Each row has a class, written after it.
[-18 -44  11 -37 -31 -37 -53 -53  14  13  41  25   2 -27  34 -31  81  -7
 -33  15 -46  31 -42  28 -34 -38   9 -45  33 -27  20  28  10  20]  J_320
[ 26  22   7 -60 -99 -17   9  -5  -9   9 -52 -56 -22 -43 -20   0 -28  -5
  41  47  22 -14  19  32 -21  15  44  42  54 -22 -25  -4   9  21]  J_460
[ 34  14  15  -6 -26 -11   4  47 -33  37 -26   8 -14   8 -36  49 -71  27
  14   3  -2  17  -6   0  39 -11  30 -29 -14  14  24 -15  -4  -3]  J_850
[ -9 -18   0 -30   0   6 -43  30  61  41  49  12   0  34  -9  -3  -9 -21
  36  -8 -57  43   0  -3  -3 -43   8 -44  16 -12   4  39 -31 -15]  J_920
[ -4 -13  46 -23 -39  13 -50  35 -36   1  38 -16 -34  40 -36   4   8  27
   4  18 -14  45 -39  11  -6 -23  34 -29 -23  58  -4  -5 -46  25]  J_272
[ 45  -3  29 -17 -46  23 -83  -6 -10  14  12 -20 -11 -43 -35 -27  -7  44
  -1  45  16 -31 -22 -21 -24 -13  21  25  23  16  26  47  13  42]  J_320
[ 22  60  25  19 -38 -24  18 -28  34 -35 -58 -50 -21   1 -12 -98  55  11
   1  37  42  -4  21  67 -16  14  26  48  35  37   2  27  23  32]  J_272
[  2  -1  10  39 -38   1 -24 -28  52 -22 -61  18 -35  65  -7 -28  91  -8
 -10  31   5  24   4 -29  21  -2  45  57  25  51 -24  24  16  24]  J_89
[-10 -11 -15  19 -23   9  51 -28 -22 -55 -52 -10   2   7  38  22  33 -70
 -66  22  -2 -10  35   9  -5  40 -32  44  79  13  17 -35   9 -19]  J_460
[ 11  39   2   9 -42  -7  -3  18 -23 -14 -54 -12 -25 -18  12  38   9 -27
  12 -23  22  -1  45  28  23  19  67 -48  45  -8 -14 -40 -49  11]  J_163
[-22  -5  23 -11  38 -42 -27 -17  24 -24  61  47   6   3  43 -82  98   8
 -19  -3 -23  64  -9  47 -11 -35  36 -41   6  -7  33  34  33  25]  J_712
[-25 -82  29 -77 -53  35 -85  22  50  23  67 -22  -4 -24 -21  44 -35  -7
  72  18 -23  27 -34 -44  11 -11  18 -39  21   3 -13   3 -42   5]  J_46
[  4  -5   4 -55  -7  12 -33  11  -5  28  -5 -27   1  68  -2  28 -14  22
  -5  33 -31 -14 -46 -12  -3 -32  12 -29  28 -29  21  42 -13  -8]  J_850
[-14  42  -4 -30  16   7 -24   4  11  -4 -48  -4 -16 -11 -35  37  14 -19
  -3 -15   7 -29  63  24  69  47  12 -24  -5   6 -33 -13 -46   3]  J_163
[-12  -3  -3  -1  27   4 -14 -24  66   2  21  31 -25  59 -13   7  48   0
 -36  34  -5  35 -15 -23  13  -9 -17 -26  28   0  47  54 -32 -27]  J_915
[-10  -1  20  -5 -28  57 -60  28 -19  27  38 -36   2 -21 -30  33   2  54
  19  31   2 -22 -43 -39  17  14 -34 113  -3   9   3  49  24  34]  J_953
[-39 -21  -9 -33   0 -20 -32  -3  27  52   3  69  17  34  14   0  63 -16
 -10 -23 -47  17  -1  28  28  -1   7  12  -1  23   9  25  12 -12]  J_503
[ -6 -12   7 -46  -9  36 -61   1  65 -14 -24 -36 -29  16  -1 -16  49  16
  44  37  30   9 -34 -52 -34  -6  22  28  37 -41  19  21   5  28]  J_850
[ -3  13  20  21   4 -23  19 -24 -10 -16  13 -32 -15  60  16 -75  52 -37
 -69   6 -37  44 -19  56 -49 -33  16 -53  80  38  43  17 -15  -4]  J_272
[-30   0 -18  13 -25  36 -62 -18 -29  30   6 -43   7  14  12  51  31  28
  -7  41   1 -74  -8  15 -49   6 -33 105 -18 -46   8  59  13   4]  J_915
[ -4  37  32 -13   5 -34  21   9 -60 -15 -48   9  -4 -17  -9   2  -4  14
  -6   3  44   6   2  39  43  13  52 -22  14  32   3 -13 -27  23]  J_272
[ 64   5 -16 -44 -46  14 -13 -19  -3 -14 -78  30  19  49   9  24  26   6
 -25  35   8   2  93  21 -15  22  65   7  19   6   8   9  27   1]  J_132
[  8  20 -34  78  13  38 -16  -4  35  -9 -69  44 -14  42  16  56  84 -23
 -39  10  -4  11  50 -10  -5  28  31  12  37  -7  -7 -23   4   2]  J_320
[ 23 -27  12  11 -50  45 -71  16 -50 -25 -75  25 -23  10 -19   3  60  -7
 -48   6  40 -30   2  -2 -21 -22  42  68   8  52 -17  13 -34  30]  J_712
[  56   37    7   71    8  -36   89  -27  -14  -84 -103  -29   -1  -26
   54  -52   62    6  -61  -22   48  -15    0   46  -11   -3    4   65
   -6   21   10   19   -3   24]  J_953
[  1   2  12  60  53 -14  37 -24  -2 -49 -61 -13  -4 -50  73 -11  85 -11
 -60  17  15  18  16   9 -12   8   6 -20  67   0  24 -23 -20  10]  J_850
[-32   8  -5 -52   2  56 -72  27  31  26  39  -9 -22  24 -46 -12  36  10
 -11  14  -3 -18 -54 -11 -17  -9 -43  55  34  23 -24  37 -21  18]  J_953
[ -6  60   2  42  44 -43  65  30 -23 -44 -54 -26 -33  17  60 -47  31  36
   0 -19  57  -2  13  58  -6  24  21 -15   3   7  -6 -22 -54  12]  J_272
[  9  29   5  20  -6  62 -46   1  24 -17 -16 -21 -23  61 -20  16  19  59
   2  68  -3 -53 -20  -9  14  19 -22  69 -19   1 -13  74   9   0]  J_460
[ 44 -14  41  11 -74   2 -18 -22  -6   9 -56 -64  -3 -48 -36 -42  21  18
  12  23  47 -28 -23  28 -33 -13  42  85  15  39  21  42  19  50]  J_46
[  5 -14  26   9 -55  25   7  19  14 -87 -82  -9 -33  25  29  -5  65 -21
  37   2  92  21 -25   4 -42  -1  86  41  20  16  41 -39 -13  28]  J_46
[-25 -61 -18 -42 -24  55 -69   5   9  34  25  13   0  -5 -21 100 -10  10
  26  27  -7  -7 -29 -32  -7  -2   1 -35   9 -19 -34 -12 -46   3]  J_46
[ 11 -13  10 -92 -23  21 -21 -33  -5 -27 -62 -54  16   5  -1 -13 -26  41
  33  41  39 -64  17 -23  17  30   7 114 -29 -22 -16  42  37   8]  J_132
[ -2  57 -16  15 -12  -6  31 -16 -38  13 -48 -29 -10  66   0  31   8  26
 -20  37  35 -26 -14 -27  46  15   4  29  65 -18  -4  15   6  17]  J_89
[-13  28  10 -18 -38   1 -23  15  65   1  44   3 -23  61 -18  -3  -5  33
  77  28 -10  31 -40 -30  42 -30  17   3   4 -17 -16  33  -1  19]  J_920
[ 31  59  -4  54  49  32  -3  -9  30  -9 -50   0 -18  49 -23  13  67  19
 -50   6  10  -3  24 -17  39  18   4  -3  13  34  -2  19 -31  16]  J_503
[-37  15  10 -67 -46 -23 -46  -3  35  39  54 -32 -28  -7 -22  18 -23  18
  70   5 -65  31 -40  -2  33 -21  31 -24  27 -52 -39  30  -8  13]  J_953
[ 17   1 -12  25 -31  13  24   6  -2 -25 -32 -21  -4 -25   2  27  -9 -70
 -32 -16   6  13  43  10  -1  26 -23   1  61   2   9 -35  -2  -5]  J_460
[ -1  -4 -15  57  10 -11  25   2 -24   5 -37 -17  40 -46  68  10  -3 -66
 -28 -36  18 -14  20  -1   1  -1  13   6  92  -3 -22 -18   6   7]  J_89
[ 33   1  16  25  66 -51  34 -33 -55 -10 -43 -17  47 -48  59 -28  53  34
 -68  11  28 -42  53  59 -34  19   1  66 -40  -1  82  77  14   9]  J_915
[ 31 -51  47  -9 -37  25 -43  22  54   0 -16 -10 -15 -43 -54 -52   6 -25
  -1  -5   8  31  -7   2   8  -4 -17  66 -24  65  33  54   7   2]  J_460
[ 12 -32  20 -46 -35  31 -71   3  41  22  -7 -24  -9   1 -30   2  15   7
  36  26  14  -4 -25 -17 -22 -19  61  -6  47  13  -3  37 -28  29]  J_46
[  4  -1  21  66 -78  34 -67   9  24  14 -16  -5 -57  -5 -54 -34  28 -18
 -13 -10   8  18 -33 -15  27 -39   7  48  53  44 -27  22 -18  21]  J_712
[  0  11  15 -16 -12   7 -10  17 -32 -10   5 -59  23  -1  -7  -7 -36  -4
  -2  10   1 -32  29  31   3  27 -19  35  -4  33  -3   3   7   9]  J_272
[ 35 -39 -17  30  -9 -13 -16 -45  23  48 -35  45  31  43   0  25  24  23
 -26  24 -42   6  -3 -44  28  -8   6  38  13  -8  43  67  72   9]  J_850
[  29   15    6  -21   23  -64   36   13   20   -9 -106   31   12   41
   29  -53   76   -2  -56  -17   12  -10   63   59   34   24   17   20
    7   52   47   32   -2    5]  J_850
[ -6   9   2 -41 -68  -1   2 -32   3 -21  22 -45 -10  13  34 -28  49  56
   1  58   6   4 -16  52 -27   2 -33  42 -14 -16 -37  -5  26  16]  J_132
[ 40   5 -12  15 -12  45 -28 -22  -5 -53 -15  29  -1  46  18  12   8   8
 -53  19  12 -10  15 -11  -8  -9   3 -34  32  21 -11  -2  -5  -1]  J_132
[  4  46  12   4 -11  -5  -2  27   0 -42 -39 -55 -28  33  13 -17  -6 -24
   9 -18  24  -6  10  31   1 -13  29 -33   9  -1 -16 -12 -37  -1]  J_89
[-23  20   3   7  14  -7 -15  -7  41   0  16  -6 -18  53  -2 -53  62 -12
 -23  -2  14  28 -33 -13  17 -12 -17  -1  50  17  13  27   7  21]  J_89
[ 57  46  13  15 -26  37 -20  20 -30 -19 -84  20 -52 -18 -72 -13  12  35
 -21  13  83 -25  -2  15 -26  -1  29  40 -45  78   4 -23 -32  28]  J_503
[-29 -62  24 -24 -17 -27 -19 -35  47  17  48   0   5  11  21 -13  15 -37
  14  13 -39  52 -47 -28 -14 -40  33  15  37 -15  41  54  14 -16]  J_915
[  48   14   20    0 -111   13  -21  -23    2  -27   16  -74  -18    1
  -16   -6   17   32   -5   44  -17    0  -30    2  -16  -21  -16   46
   16    5   -5   35   12   39]  J_953
[ 20  22 -17 -14 -22  -5 -36   4  77  14 -31  19  -4  30 -27   7  44  -8
  16 -19  28   3  45  20  29  21  23 -42  44   5   7  20 -18  31]  J_46
[  6  -3   7  17 -26  11  -3 -32 -22  32 -36  22  10   2 -33  45  16 -13
 -33   0 -10   6 -33 -15  46 -13  10  30   9  26   2   8  13   6]  J_503
[-35  19 -19  -2 -29   8 -37 -25  53  56  53 -45   3 -10   3  36  22 -25
  -2  23 -63  13   7   2  24  13 -39 -35  94 -64 -16   7   9  -2]  J_320
[-22 -35  26  -7 -76   6 -28  11 -43   7  51 -21 -13 -89  13  17 -38 -33
  27  13  41  24 -56   2 -68 -37  20  21  47 -18  41 -25  -1   4]  J_915
[-10  63  15  20   7  17  47  18  10 -34 -22 -67 -48  35  -3 -16  52 -45
 -45 -16  22  38 -25  20  -1  -9  -9 -32  64  30   2 -58 -68   2]  J_503
[-55 -22  15 -23 -57  21 -84  26  46  13  27  10 -55  57 -72 -22 -22 -27
  51 -20 -34 -13 -19  10  14  -4  12  33  -7  67  -9  -4  -1  -4]  J_46
[ 27  -8  28  24 -32 -18  63 -16 -50 -60 -14 -48  -4   7  58 -40 -14   2
 -30  16 -16  20  12  35 -33 -13  33  32   1  40  -9 -41  23  -5]  J_132
[-17  23  18   6  -5   1  -5 -29 -24 -27  13 -35 -41   6  -1  -2  58   8
 -26   9   0  28 -22 -30   4   5  -1 -10  39   6  31 -29 -22  31]  J_503
[ 14 -10  20   3  32  34 -57 -26  52 -54  -7 -23  14  16  43 -76 110  41
  -9  59  40 -14  -1 -18 -49  17  19  46  35  22  17  75   8  48]  J_272
[-22   0  16  25 -54 -56  46 -44 -23 -12 -52 -17   1  22  87  -9  32  -3
  13 -16 -13  21 -18   2  46  -9  69  47  75 -32 -21   2  36  13]  J_132
[ 41 -16   3 -58 -39 -17  -3 -37  -3  -5 -89   1  31  76 -15  -2   2  14
  -1  47  -6 -31  45   8  16  21  62  57 -14  26  10  64  28   4]  J_272
[-40 -24   5 -27 -50 -21 -40 -31  15  48  39  42  -7 -15 -21  21  31 -24
 -12 -17 -65  56 -63  14  32 -42  -6 -22  42 -15   1  36   7   0]  J_953
[-64  26   2 -37 -29 -19 -76  10  29  57  52   6 -26  64 -36  12  13 -24
  15 -14 -56  -5 -24  57   6 -34  10 -14   3 -11 -13  43 -20 -13]  J_915
[  2  12  16  -5  34  46 -37  27 100 -24   2   8 -28  48 -35 -50  36  39
  30  19  50   9 -47 -47  27  11 -16  66 -37  16  30  47  22  13]  J_320
[ -42  -25   -9 -109  -15   20  -79  -17  -45   73   73  -27   34   44
  -14   68   37   11  -28   31  -88  -26  -24   12  -16  -12  -20  -13
   -1  -16  -29   19  -14   17]  J_503
[-34  -4   2 -12  -5  27 -32 -11  66 -69  -6   9 -13 -22  46 -15  47 -27
  21  26  37 -12 -24 -34  17  22  -2  14  87 -15 -34   6 -10  19]  J_460
[-35  24  -5  -9  24  15 -17 -40  25  -2  11 -43  12  76  30 -35  82  10
 -16  15 -13 -40 -79 -12 -18 -21  -3  66  35 -16 -16  50  28  29]  J_503
[-23   4 -14  28 -25  -5 -44 -10  13  41  85  75 -13  43 -11  15  78 -19
 -74 -15 -85  56 -64  31   1 -57 -14 -72  68  40 -41   9 -15  23]  J_953
[-34 -36   0 -35  -1  22 -72 -13  -5  41  43   3  -9  88  -6  46  35  18
  -7  30 -48  25 -38 -65  20 -16   3 -17  24 -21   9  49  -9   7]  J_89
[ 45  12  33  39 -54  19 -65 -19 -14 -37 -83   8 -20 -72 -23 -26  49  13
  -7  10  63 -32 -12  26 -29 -17  57  58 -24  16  12  20  20  50]  J_320
[ 40  25  -6  16 -43  -8  15  -4 -48  -4 -22 -15  10 -14 -35  29 -18 -25
 -66   7  46 -38  43  19  -2  18 -30  46  23  46  33  -8  -3  18]  J_915
[ -3  57  -3 -33 -32 -18  13 -10  63 -38  -1 -73  -2  53  48 -12  48  13
  52  48  52 -13   8  -6 -16  18  37  52  59 -62   7  31  13  32]  J_915
[-25  76   3  34  31   2  -1  52   7 -52 -24  -3 -37  65  24 -33  74 -30
 -23 -33   3  -4  21  81 -22 -25  14 -32  12  28 -17 -21 -73   7]  J_920
[ 10   6  13  57 -50 -21  18 -21 -47  -4  16 -40  -8 -91  35  12  24   7
 -19  17   2  24 -11  22 -34  -2   2   2  32 -26   6 -49  20  36]  J_320
[ -9 -21  19 -71 -38  34 -65   9  46  -4  31 -49 -13  51 -28  -3 -25  20
  47  51 -51 -25 -13  -7   5   6  -7  47 -36  -7 -13  67  15 -11]  J_460
